Each row was made from one path, in order. Every step used is in the known rows, and no mark comes twice. Write each row's path.
In the rows, 128 means zero.
Known rows:
sali, vame: [ 90 140  90 130 106  86 192 107 126 219 120 168 126 125 141 129 149]
dabivam, kegam, sali, vame: [149 149 118 134 135 157  97 100 148 156 137 111 144  74 116 131 106]
vame, dabivam, kegam, sali, fivufu, kazu: [166 118 133 119 104 172  94 141 122  51 140 113 158 120 143 116 108]
vame, kazu, dabivam, sali: [ 95 107 225 139 153  76 102 180  63  78 134 142 122  85 136 115 135]
sali, fivufu, dabivam: [149 127 122 118 113 159 159 110 152 145 107 133  99 212 126 114 145]
sali, fivufu, kazu, dabivam: [155 123 153 133 106 110 154 111 126 113 121 150  71 189 122 149 146]
kazu, dabivam, sali: [116 121 191 145 137 101 109 135  96 138 155 173 119 105 135 120 152]
vame, kazu, dabivam, kegam, sali, fivufu: [127 127 211 133 158 125 115 167  95  44 111  86 115  97 111 117 104]
kegam, sali, vame, kazu, dabivam: [106 132 103 131 169  94 167 124 130 140 117 112 124 110 101 141 112]
vame, dabivam, sali, fivufu: [122  96  94 110 108 133 103 176 112  79 123 171 172  99 166  82 178]
kegam, sali, fivufu: [160 122  47 120 161 147 121 112 186 114 101 104 124 138  96 135 150]
kazu, dabivam: [103 136 196 146 123  97 176 126  97 145 144 146 106 156 132 130 134]
sali, fivufu: [133 123  90 120 117 125 150 132 152 128  93 140 112 152 129 117 173]
kegam, sali, vame: [125 136  46 128 153 115 156  93 166 187 123 127 135 118 106 145 129]
dabivam, kegam, sali: [164 139 151 138 143 169  62 110 145 115 146  96 145  81 115 131 106]
fivufu, kegam: [137 126 125 129 105 135 101 106 140 189 152 120 140 172 132 183 112]
vame, sali, fivufu, dabivam, kegam: [118 142 100 118 100 170  80 132 151  95 124 131  84 172 160  83 136]
vame, dabivam: [ 97 112 134 121  95 117 161 162  93 102 137 148 168 140 170 101 143]

Which path is each row?
[110 131  96 128 100 108 103 132 135  82 129 155  56 179 155 116 151]
vame, sali, fivufu, kazu, dabivam
[ 93 140 117 121  80 124 177 138  99 162 131 158 166  98 167  99 128]
sali, vame, dabivam, kegam
[ 80 143 188 136 121  83 179 146  77 151 119 139 118  91 137 118 112]
sali, vame, kazu, dabivam, kegam
[143 147 204 148 143 148 116 115 116 115 154 107 121 112 112 131  99]
kazu, dabivam, kegam, sali
[177 138 119 128 143 182  71 116 164  98 119  92 135  90 108 123 121]
dabivam, kegam, sali, fivufu
[161 125  83 127 140 156  81  92 173 173 152  91 148 164 105 196  96]
fivufu, kegam, sali
[153 146 179 140 142 159 124 119 132 101 133 105 113 119 105 124 112]
kazu, dabivam, kegam, sali, fivufu
[146 134  49 123 132 143 116  81 178 215 143 106 146 156 105 195  97]
fivufu, kegam, sali, vame
[100 130 157 141 129  89 145 124 100 180 147 186 118  96 136 119 154]
kazu, dabivam, sali, vame
[ 77 130  83 118  87  95 211 137 105 177 123 170 159 128 165 106 146]
sali, vame, dabivam
[115 127  41 118 137 123 171 117 149 152 126 129 161 121 125 127 126]
kegam, sali, vame, dabivam
[ 85 119 231 140 143  73 155 173  64  84 124 120 111 126 134 123 120]
vame, kazu, dabivam
[138 142 141 132 145 144  91 124 130 124 129  98 143  60 116 128  97]
dabivam, kegam, sali, vame, kazu
[152 123  77 115 106 149 122 116 168 155 108 120 123 179 122 159 143]
sali, fivufu, kegam
[141  92 112 114  98 127  89 161 106  74 136 177 154 115 165 103 165]
vame, dabivam, sali, fivufu, kazu
[117 128 237 142 159 114 107 164  79  58 133  90 122  90 118 124  92]
vame, kazu, dabivam, kegam, sali
[172 125  73 119 158 173 128  95 186 126 113 100 114 187  94 132 127]
kegam, sali, fivufu, dabivam
[165 137 156 121 105 186 125 111 146 130 115 120 106 181 128 107 127]
sali, fivufu, dabivam, kegam
[104 106 200 131 153  86 109 183  79  65 113 139 114  92 130 108 147]
vame, kazu, dabivam, sali, fivufu
[112 126  75 125 166  98 147 123 142 144 112 111 135 101 106 141 119]
kegam, sali, vame, kazu
[138 127  45 116 120 150 128 100 163 188 146 108 168 159 119 179  94]
fivufu, kegam, sali, vame, dabivam
